Below are the code and all the weights of a small trained network. Each question names an input and a target symbol and asks about switching units off, where a switched-off unit gives its printed mean instead of its output.

import numpy as np


def w(rows, s, z=0):
    codes = np.array(rows[::2]) - 128.0
    scale = np.full(codes.shape[1], s)
    scale[-1] = z or s
    return codes * scale


def f(y):
    return y / 2 * (1 + np.tanh(0.7978845608 * (y + 0.044715 * y**3)))


def softmax(a):
    e = np.exp(a - a.max(-1, keepdims=True))
    return e / e.sum(-1, keepdims=True)


def log_softmax(a):
    a = a - a.max(-1, keepdims=True)
    return a - np.log(np.exp(a).sum(-1, keepdims=True))


def net(x, mask):
    ids = ['ΓΔΘΛΞΦΩαβεζημπστ'.index(c) for c in x.split()]
    T = len(ids)
    res = E[ids] + P[:T]
    u = 0
    for l in range(2):
        q, k, v = (res @ M[l].T for M in (Q, K, V))
        z = softmax(np.where(np.tri(T) > 0, q @ k.T / 2**0.5, -1e9)) @ v
        res = res + np.where(mask[u], z, O[l][:, -1]) @ O[l][:, :-1]
        u += 1
        y = f(res @ A[l][:, :-1].T + A[l][:, -1])
        res = res + np.where(mask[u : u + 12], y, B[l][:, -1]) @ B[l][:, :-1]
        u += 12
    return log_softmax(res[-1] @ U[:, :-1].T + U[:, -1])


Q, K, V, O, A, B = {}, {}, {}, {}, {}, {}
E = w([
[124,71,120,128,163,65,135,100,111,166,178],'Γ',
[148,102,142,139,198,123,163,147,95,165,126],'Δ',
[146,77,142,106,115,172,214,167,138,164,148],'Θ',
[105,94,144,115,136,179,105,137,133,163,182],'Λ',
[66,131,110,140,132,158,215,142,144,126,106],'Ξ',
[154,149,178,161,138,164,86,122,106,182,117],'Φ',
[89,126,111,169,119,173,142,112,178,131,123],'Ω',
[94,58,102,106,154,157,154,136,153,130,153],'α',
[72,101,104,164,212,92,116,116,100,122,106],'β',
[131,118,147,223,190,99,99,88,126,160,137],'ε',
[114,83,123,154,126,171,58,94,109,137,157],'ζ',
[170,1,138,144,106,131,148,120,144,198,191],'η',
[205,97,171,183,181,113,140,61,81,113,140],'μ',
[77,123,140,135,114,66,97,154,199,142,193],'π',
[123,78,125,115,72,149,113,104,48,82,173],'σ',
[146,184,185,82,140,102,156,201,19,156,106],'τ',
],0.023)
P = w([
[105,232,33,120,147,133,136,13,148,193,144],'0',
[97,117,168,147,138,122,191,105,69,163,215],'1',
[77,110,218,129,120,141,176,69,73,149,84],'2',
[187,188,27,114,127,180,134,93,134,149,78],'3',
[107,106,158,144,147,138,162,157,108,118,203],'4',
[81,86,215,117,138,159,144,108,98,114,80],'5',
[200,201,33,122,123,167,94,114,154,92,80],'6',
[121,105,147,136,151,157,136,199,134,70,206],'7',
[78,67,200,121,133,150,135,111,100,114,97],'8',
[198,222,35,132,122,158,40,132,175,32,94],'9',
[136,100,139,132,157,178,106,249,166,20,209],'10',
[85,52,204,109,138,143,144,109,110,135,92],'11',
],0.015)
Q[0] = w([
[129,144,107,160,139,142,140,141,118,123,180],'L0H1',
[64,57,250,112,159,145,111,114,121,89,82],'L0H1',
],0.017)
K[0] = w([
[92,120,109,182,174,176,171,133,124,166,167],'L0H1',
[175,154,130,98,156,134,74,192,148,4,136],'L0H1',
],0.013)
V[0] = w([
[120,199,164,140,103,110,129,206,170,199,107],'L0H1',
[166,133,158,134,159,78,195,71,253,129,146],'L0H1',
],0.007)
O[0] = w([
[74,222,156,128,124,106,102,240,191,197,44,5],'L0H1',
[206,158,206,59,129,155,109,188,247,63,69,147],'L0H1',
],0.011,0.0027)
A[0] = w([
[172,184,95,111,93,134,72,102,168,112,2,56],'L0N1',
[117,85,195,107,175,129,146,179,108,71,173,75],'L0N2',
[73,132,184,194,101,172,132,98,137,120,89,117],'L0N3',
[212,115,60,82,129,198,140,80,81,104,125,81],'L0N4',
[35,144,116,132,66,100,192,170,35,110,167,106],'L0N5',
[167,166,49,102,160,95,111,127,202,150,142,196],'L0N6',
[100,107,104,74,68,79,132,133,141,98,190,10],'L0N7',
[187,154,71,199,141,145,122,99,101,149,85,146],'L0N8',
[136,216,40,66,114,106,84,128,64,164,145,252],'L0N9',
[55,182,57,116,40,128,199,101,199,95,146,132],'L0N10',
[107,118,130,154,137,177,160,103,177,100,48,41],'L0N11',
[101,161,49,53,63,148,53,52,165,180,129,101],'L0N12',
],0.0085,0.0029)
B[0] = w([
[87,151,31,137,54,126,153,81,143,110,227,175],'L0N1',
[105,155,122,95,82,64,129,120,92,113,193,245],'L0N2',
[154,132,124,140,146,62,174,156,110,122,161,156],'L0N3',
[99,128,143,154,121,123,127,109,175,112,60,255],'L0N4',
[156,171,133,103,112,165,114,133,94,104,72,220],'L0N5',
[107,78,128,114,141,168,208,87,91,94,65,179],'L0N6',
[179,146,133,87,146,128,56,140,193,171,73,136],'L0N7',
[104,146,133,85,68,148,77,158,207,74,116,184],'L0N8',
[140,95,173,179,143,139,129,109,254,73,153,182],'L0N9',
[125,70,146,159,174,180,116,139,104,135,82,150],'L0N10',
[154,71,163,55,164,8,81,136,141,171,154,145],'L0N11',
[82,108,145,82,65,65,188,131,142,141,10,153],'L0N12',
],0.0095,0.0098)
Q[1] = w([
[213,170,66,111,119,124,134,95,226,116,1],'L1H1',
[164,99,73,134,142,157,129,178,119,137,177],'L1H1',
],0.0086)
K[1] = w([
[84,183,198,79,161,153,187,3,154,221,112],'L1H1',
[80,72,96,93,133,126,134,165,127,184,140],'L1H1',
],0.0074)
V[1] = w([
[255,76,129,126,201,187,110,152,119,143,131],'L1H1',
[61,3,78,75,127,142,161,141,107,203,137],'L1H1',
],0.008)
O[1] = w([
[160,55,58,241,115,142,204,84,131,235,153,2],'L1H1',
[125,12,63,93,131,237,64,142,115,191,169,31],'L1H1',
],0.011,0.0056)
A[1] = w([
[116,146,219,179,142,123,117,106,125,102,121,94],'L1N1',
[119,119,198,111,103,101,102,209,174,116,192,154],'L1N2',
[185,76,55,157,144,136,154,104,199,158,154,254],'L1N3',
[156,80,118,119,138,213,90,97,175,137,180,44],'L1N4',
[119,117,75,88,166,178,113,89,195,106,109,225],'L1N5',
[114,115,90,152,146,138,190,232,113,176,156,193],'L1N6',
[124,72,105,108,107,173,96,124,107,186,201,10],'L1N7',
[107,97,145,121,254,128,150,125,107,126,204,87],'L1N8',
[84,111,149,178,118,129,91,111,192,121,164,203],'L1N9',
[90,84,80,152,126,222,58,135,128,115,95,215],'L1N10',
[151,153,120,207,194,106,87,178,67,199,216,115],'L1N11',
[141,110,150,37,130,71,55,158,77,141,109,81],'L1N12',
],0.0098,0.0059)
B[1] = w([
[71,52,71,96,98,123,123,162,121,187,126,254],'L1N1',
[116,81,123,139,146,123,95,59,95,177,78,202],'L1N2',
[28,146,130,197,116,107,73,150,145,78,136,183],'L1N3',
[86,75,79,80,93,152,215,99,109,142,151,194],'L1N4',
[194,125,152,143,87,126,105,167,122,169,202,225],'L1N5',
[211,173,228,156,27,154,104,146,78,115,124,160],'L1N6',
[236,187,72,181,129,58,90,145,118,98,37,197],'L1N7',
[128,132,65,102,169,129,128,210,230,44,169,181],'L1N8',
[163,122,150,124,199,125,196,185,111,175,78,169],'L1N9',
[102,158,175,127,213,125,147,106,92,134,110,218],'L1N10',
[93,170,176,69,127,162,202,2,192,173,154,166],'L1N11',
[115,172,100,196,85,112,135,96,166,178,109,190],'L1N12',
],0.0098,0.02)
U = w([
[117,122,12,118,71,116,60,75,187,129,163,2],'Γ',
[205,182,130,57,118,62,102,146,163,104,209,138],'Δ',
[206,75,116,115,70,125,74,156,133,107,109,134],'Θ',
[193,150,53,72,149,131,135,83,123,145,98,60],'Λ',
[221,107,208,95,195,93,94,214,114,92,124,148],'Ξ',
[101,145,134,123,125,167,123,58,136,145,159,111],'Φ',
[117,113,181,238,140,130,85,157,181,88,167,237],'Ω',
[185,84,30,76,146,104,85,216,143,112,140,160],'α',
[74,138,57,62,191,156,86,125,171,51,124,130],'β',
[127,111,117,63,213,137,169,156,169,148,164,133],'ε',
[140,101,103,168,229,153,111,90,88,73,86,159],'ζ',
[196,111,81,195,134,116,159,91,156,99,60,31],'η',
[123,2,137,80,101,95,106,139,126,91,219,166],'μ',
[210,112,149,181,186,34,33,101,138,174,132,94],'π',
[66,101,41,160,64,185,92,38,122,80,148,90],'σ',
[106,179,106,190,87,106,107,144,55,152,177,112],'τ',
],0.0058,0.0051)

Each question gives the input, a string of symbols that net reads in full, and the target symbol t.
The units are the heads (2 rows each of Q, K, V and O) and the neurons (one row each of A and B). Each row of codes is followed by its name. A weight is (code - 128) times the scale printed after its matrix; where a second scale follows, it is the last column's (O, A, B and U).
mask holds one flag per unit, layer by layer, with each layer's heads first. A switched-off unit (its flag False) gives its mean, the last column of its rows in O or B, instead of its output. The means were averaged over made-up inputs and are rounded, as every weight is.
A unit's drop is (log p(t) with every unit on - log p(t) with that unit switched off) / (log p(t) with every unit on - log p(t) with every unit switched off).
The circuit of an input: a set's keep is (log p(t) with only the set's units on - log p(t) with every unit switched off) / (log p(t) with every unit on - log p(t) with every unit switched off). Starting from the 12 units with the biggest drops (on a tie, the unit counted first), units are removed one at a time, each time the one whose removal leaves the highest keep (on an exact tie, the one counted first), for as long as the keep stays at least 0.8.
units of the circuit, in order: the units of the circuit, biggest drop first
most important unit: the unit with the biggest drop
k most important neurons: the k neurons with the biggest drops, biggest first
top k neurons in layer l: the k neurons of layer l with the biggest drops, biggest first
input Γ π Δ σ μ, target μ: units of the circuit, in order -> (L1N7, L0H1)
input τ Δ Φ ζ, target β: units of the circuit, in order -> (L1H1, L0H1)
input α Δ Δ Ω Δ Δ ζ, target ζ: 4 most important neurons -> (L1N10, L1N7, L1N4, L1N3)
input Δ β Δ ε α Δ α β, target β: 2 most important neurons -> (L1N8, L1N5)
input Ω Δ Φ ζ Δ Λ μ Ω Θ, target μ: units of the circuit, in order -> (L0H1, L1N7)
input β Λ τ μ Δ Δ ζ Ω τ Ω π, target π: units of the circuit, in order -> (L1N2, L0N7)
input Λ μ Δ τ, target ε: most important unit -> L0N9
input Δ Δ α Δ ζ Δ Ξ π μ, target π: units of the circuit, in order -> (L0H1, L0N11, L1N2)
input μ Δ ζ η Δ Δ Δ α Ω, target α: 2 most important neurons -> (L1N8, L0N2)
input Γ τ Δ ζ Ξ Δ π, target μ: top 2 neurons in layer 1 -> (L1N5, L1N4)
input Δ π μ Φ, target Ω: 3 most important neurons -> (L0N2, L1N3, L0N1)
input μ Δ μ Δ μ Δ π Δ τ, target τ: units of the circuit, in order -> (L1N12, L0N2)
input ζ Ξ Δ Δ Δ η Δ α, target α: units of the circuit, in order -> (L1H1, L1N7)
input Φ τ Ω μ α π Ω, target Γ: top 2 neurons in layer 0 -> (L0N12, L0N11)
input π μ τ Δ Δ Θ, target Θ: most important unit -> L1H1
input Φ Δ Δ η Δ Δ τ α μ α Δ τ, target τ: units of the circuit, in order -> (L1N12, L1N8)
input π Δ Δ π Ω Θ Δ α, target α: units of the circuit, in order -> (L1H1, L1N7, L0H1)
input Γ Δ η Δ μ μ Δ ε Δ Γ β, target β: 3 most important neurons -> (L1N8, L0N2, L1N5)
input β β μ μ Ω Ω, target μ: top 4 neurons in layer 1 -> (L1N1, L1N7, L1N10, L1N12)
input Δ Δ β Δ β Δ μ Δ Φ, target μ: 2 most important neurons -> (L1N1, L1N7)
input α α Δ Δ Δ τ Δ α ε η, target ζ: most important unit -> L1N10
input μ Δ μ α μ Δ Δ τ Δ Δ, target η: units of the circuit, in order -> (L1H1, L0H1)
input Δ ζ τ η Δ π τ, target Ω: 4 most important neurons -> (L0N9, L0N2, L0N6, L0N1)
input Δ Δ Λ π Δ π α η Δ μ, target Ω: top 4 neurons in layer 0 -> (L0N2, L0N1, L0N4, L0N6)
input Δ Δ β Δ Ω, target Ω: top 2 neurons in layer 1 -> (L1N3, L1N6)
input ε ε Δ Δ Ξ, target Ξ: 2 most important neurons -> (L1N6, L0N10)
input Δ Δ α Δ β Λ ζ τ Δ, target τ: units of the circuit, in order -> (L0H1)
input μ μ Δ Δ Δ τ Ω Λ, target Λ: top 3 neurons in layer 1 -> (L1N7, L1N11, L1N4)
input Ω ζ β τ ζ π μ Ξ π, target π: 3 most important neurons -> (L0N7, L1N2, L1N4)
